Below are the code and all the weights of a small trained network. Each question names an input and a class and asks about switching units off, where a switched-off unit gives its printed mean instead of its output.

import numpy as np


def w(rows, s, z=0):
    codes = np.array(rows[::2]) - 128.0
    scale = np.full(codes.shape[1], s)
    scale[-1] = z or s
    return codes * scale


def f(y):
    return y / 2 * (1 + np.tanh(0.7978845608 * (y + 0.044715 * y**3)))


def log_softmax(a):
    a = a - a.max(-1, keepdims=True)
    return a - np.log(np.exp(a).sum(-1, keepdims=True))


def net(x, mask):
    res = np.array(x, float).reshape(1, 7) / 4 @ E
    y = f(res @ A[0][:, :-1].T + A[0][:, -1])
    res = res + np.where(mask, y, B[0][:, -1]) @ B[0][:, :-1]
    return log_softmax(res[-1] @ U[:, :-1].T + U[:, -1])


A, B = {}, {}
E = w([
[139,154,148,137,167,147,163,143,122,91],'x0',
[151,113,184,126,129,87,149,154,143,73],'x1',
[105,58,133,236,254,63,89,89,202,133],'x2',
[127,69,157,103,101,39,134,141,119,211],'x3',
[108,134,125,121,118,142,111,140,137,173],'x4',
[249,60,157,168,104,216,158,105,166,174],'x5',
[103,131,143,132,105,145,117,149,152,146],'x6',
],0.0098)
A[0] = w([
[27,127,78,124,255,38,85,132,187,111,198],'neuron 1',
[235,119,110,90,51,167,194,183,58,149,193],'neuron 2',
[46,182,69,49,123,64,115,169,60,92,252],'neuron 3',
[84,143,100,97,27,163,163,175,85,99,253],'neuron 4',
[193,77,129,220,152,144,97,127,212,154,138],'neuron 5',
[52,178,61,161,163,96,95,156,178,106,168],'neuron 6',
],0.0061,0.0044)
B[0] = w([
[22,59,199,194,118,164,72,93,54,63,251],'neuron 1',
[204,128,133,111,66,152,83,74,193,147,244],'neuron 2',
[101,143,106,50,100,33,153,213,121,6,255],'neuron 3',
[156,161,106,35,72,99,137,108,108,116,242],'neuron 4',
[163,117,30,186,208,123,169,173,105,180,200],'neuron 5',
[77,105,167,153,114,112,84,158,95,121,196],'neuron 6',
],0.011,0.0099)
U = w([
[85,211,98,22,72,47,194,207,111,77,251],'0',
[36,62,209,158,98,126,110,123,65,95,7],'1',
[240,127,141,79,44,201,116,82,203,168,206],'2',
[136,86,55,216,254,85,200,121,158,205,79],'3',
],0.0073,0.0013)

Each question gives the input, the list of numbers given to net, and the class t.
The units are the neurons (one row each of A and B). Each row of codes is followed by its name. A weight is (code - 128) times the scale printed after its matrix; where a second scale follows, it is the last column's (A, B and U).
mask holds one flag per neuron, in row order. A switched-off neuron (its flag False) gives its mean, the last column of its row in B, instead of its output. The means were averaged over made-up inputs and are rounded, as every weight is.
A unit's drop is (log p(t) with every unit on - log p(t) with that unit switched off) / (log p(t) with every unit on - log p(t) with every unit switched off).
The circuit of an input: a set's keep is (log p(t) with only the set's units on - log p(t) with every unit switched off) / (log p(t) with every unit on - log p(t) with every unit switched off). Starting from all 6 units, units are removed one at a time, each time the one whose removal leaves the highest keep (on an exact tie, the one counted first), for as long as the keep stays at least 0.8.
units of the circuit, in order: the units of the circuit, biggest drop first
most important unit: the unit with the biggest drop
k most important neurons: the k neurons with the biggest drops, biggest first
drop of u: that unit's drop, to one decimal
input [-1,2,0,4,-6,1,8], class 2: units of the circuit, in order -> neuron 3; neuron 1
input [4,-8,1,0,0,-3,2], class 1: most important unit -> neuron 1
input [-5,8,8,-3,4,1,-6], class 3: 3 most important neurons -> neuron 5; neuron 3; neuron 4
input [8,-1,2,8,1,8,-6], class 3: 2 most important neurons -> neuron 5; neuron 4
input [-2,1,5,-4,3,1,2], class 3: 3 most important neurons -> neuron 5; neuron 3; neuron 4
input [2,-7,0,6,-5,4,-4], class 2: 2 most important neurons -> neuron 2; neuron 1
input [6,2,7,-4,6,2,3], class 3: 2 most important neurons -> neuron 5; neuron 3
input [-4,1,5,7,-1,3,-8], class 3: drop of neuron 5 -> 0.1
input [8,3,-8,-4,8,2,-5], class 2: drop of neuron 2 -> 0.9
input [-6,1,2,4,8,-5,3], class 1: drop of neuron 1 -> 1.0
